Here is a tiny trained network, its code and every weight. The questions are about switching its units off for an input and a target symbol, where a switched-off unit gives its printed mean instead of its output.

import numpy as np


def w(rows, s, z=0):
    codes = np.array(rows[::2]) - 128.0
    scale = np.full(codes.shape[1], s)
    scale[-1] = z or s
    return codes * scale


def f(y):
    return y / 2 * (1 + np.tanh(0.7978845608 * (y + 0.044715 * y**3)))


def softmax(a):
    e = np.exp(a - a.max(-1, keepdims=True))
    return e / e.sum(-1, keepdims=True)


def log_softmax(a):
    a = a - a.max(-1, keepdims=True)
    return a - np.log(np.exp(a).sum(-1, keepdims=True))


def net(x, mask):
    ids = ['αγηθλξπσψ'.index(c) for c in x.split()]
    T = len(ids)
    res = E[ids] + P[:T]
    u = 0
    for l in range(2):
        q, k, v = (res @ M[l].T for M in (Q, K, V))
        z = softmax(np.where(np.tri(T) > 0, q @ k.T / 3**0.5, -1e9)) @ v
        res = res + np.where(mask[u], z, O[l][:, -1]) @ O[l][:, :-1]
        u += 1
        y = f(res @ A[l][:, :-1].T + A[l][:, -1])
        res = res + np.where(mask[u : u + 8], y, B[l][:, -1]) @ B[l][:, :-1]
        u += 8
    return log_softmax(res[-1] @ U[:, :-1].T + U[:, -1])


Q, K, V, O, A, B = {}, {}, {}, {}, {}, {}
E = w([
[158,121,141],'α',
[85,236,53],'γ',
[161,120,151],'η',
[160,126,159],'θ',
[152,123,132],'λ',
[156,117,159],'ξ',
[68,186,255],'π',
[182,150,160],'σ',
[97,83,88],'ψ',
],0.023)
P = w([
[254,106,91],'0',
[236,126,90],'1',
[225,98,77],'2',
[221,95,97],'3',
[213,96,101],'4',
[202,85,105],'5',
[195,84,110],'6',
[202,68,136],'7',
[191,52,103],'8',
[188,3,112],'9',
],0.0066)
Q[0] = w([
[47,152,131],'L0H1',
[76,194,130],'L0H1',
[1,159,186],'L0H1',
],0.0099)
K[0] = w([
[254,49,143],'L0H1',
[172,108,245],'L0H1',
[144,62,171],'L0H1',
],0.0087)
V[0] = w([
[223,245,116],'L0H1',
[124,79,230],'L0H1',
[93,137,1],'L0H1',
],0.0074)
O[0] = w([
[89,254,87,200],'L0H1',
[195,42,121,6],'L0H1',
[70,64,139,254],'L0H1',
],0.008,0.0055)
A[0] = w([
[78,168,169,110],'L0N1',
[254,124,115,254],'L0N2',
[82,163,185,126],'L0N3',
[71,91,20,156],'L0N4',
[117,28,233,113],'L0N5',
[214,176,117,138],'L0N6',
[223,196,98,147],'L0N7',
[130,213,109,230],'L0N8',
],0.008,0.0072)
B[0] = w([
[133,113,119,159],'L0N1',
[1,92,136,244],'L0N2',
[253,116,111,159],'L0N3',
[123,161,45,240],'L0N4',
[158,237,119,187],'L0N5',
[97,132,81,162],'L0N6',
[104,94,168,180],'L0N7',
[44,203,119,255],'L0N8',
],0.0087,0.0071)
Q[1] = w([
[145,21,168],'L1H1',
[117,45,6],'L1H1',
[44,174,254],'L1H1',
],0.0091)
K[1] = w([
[200,2,240],'L1H1',
[81,90,99],'L1H1',
[136,106,74],'L1H1',
],0.0069)
V[1] = w([
[181,179,255],'L1H1',
[190,119,117],'L1H1',
[156,80,121],'L1H1',
],0.009)
O[1] = w([
[2,130,229,3],'L1H1',
[134,155,144,46],'L1H1',
[149,116,159,51],'L1H1',
],0.0094,0.018)
A[1] = w([
[160,89,128,182],'L1N1',
[89,135,137,180],'L1N2',
[160,17,149,211],'L1N3',
[157,112,23,168],'L1N4',
[250,157,111,2],'L1N5',
[81,73,160,153],'L1N6',
[144,157,85,134],'L1N7',
[117,134,174,218],'L1N8',
],0.013,0.0064)
B[1] = w([
[68,144,163,141],'L1N1',
[185,69,48,131],'L1N2',
[66,253,139,147],'L1N3',
[146,155,210,253],'L1N4',
[88,116,103,168],'L1N5',
[107,47,122,132],'L1N6',
[132,54,112,184],'L1N7',
[77,126,125,131],'L1N8',
],0.011,0.044)
U = w([
[166,159,115,83],'α',
[131,45,226,72],'γ',
[68,83,203,16],'η',
[150,99,170,155],'θ',
[82,102,148,240],'λ',
[106,152,253,168],'ξ',
[77,132,128,4],'π',
[142,85,191,86],'σ',
[95,99,147,63],'ψ',
],0.013,0.0031)

Each question gives the input, a string of symbols that net reads in full, and the target symbol t.
The units are the heads (3 rows each of Q, K, V and O) and the neurons (one row each of A and B). Each row of codes is followed by its name. A weight is (code - 128) times the scale printed after its matrix; where a second scale follows, it is the last column's (O, A, B and U).
mask holds one flag per unit, layer by layer, with each layer's heads first. A switched-off unit (its flag False) gives its mean, the last column of its rows in O or B, instead of its output. The means were averaged over made-up inputs and are rounded, as every weight is.
A unit's drop is (log p(t) with every unit on - log p(t) with that unit switched off) / (log p(t) with every unit on - log p(t) with every unit switched off).
The circuit of an input: a set's keep is (log p(t) with only the set's units on - log p(t) with every unit switched off) / (log p(t) with every unit on - log p(t) with every unit switched off). Starting from the 12 units with the biggest drops (on a tie, the unit counted first), units are removed one at a time, each time the one whose removal leaves the highest keep (on an exact tie, the one counted first), for as long as the keep stays at least 0.8.
units of the circuit, in order: the units of the circuit, biggest drop first
most important unit: the unit with the biggest drop
k most important neurons: the k neurons with the biggest drops, biggest first
top k neurons in layer l: the k neurons of layer l with the biggest drops, biggest first
drop of u: that unit's drop, to one decimal
input ξ ψ γ π θ, target α: most important unit : L0H1
input ψ ψ ψ π γ ψ ξ α, target α: 2 most important neurons : (L0N8, L1N1)
input η λ π, target η: units of the circuit, in order : (L1N4, L1H1)
input γ ψ ψ ξ ψ π ψ η λ, target α: top 2 neurons in layer 0 : (L0N2, L0N8)
input ξ ξ θ, target λ: top 3 neurons in layer 0 : (L0N4, L0N7, L0N2)
input ψ ψ θ ψ, target ξ: 3 most important neurons : (L0N8, L1N3, L1N4)
input ξ ψ γ η α ψ θ ψ ψ, target γ: top 3 neurons in layer 0 : (L0N5, L0N8, L0N6)
input ξ θ η, target λ: 3 most important neurons : (L1N4, L0N4, L0N7)
input ξ γ α, target α: 3 most important neurons : (L1N1, L0N8, L0N2)
input ξ ξ π ψ θ θ ψ ψ γ ψ, target γ: 4 most important neurons : (L1N4, L0N4, L1N3, L1N7)
input ψ η π π η γ η λ, target α: 2 most important neurons : (L1N1, L0N8)
input ψ γ ξ, target α: drop of L0N6 : 0.0
input γ λ ψ, target α: drop of L1N6 : 0.1
input θ ψ θ γ η, target α: most important unit : L0H1
input ψ ξ γ θ ξ θ ψ σ, target α: drop of L1N6 : 0.0
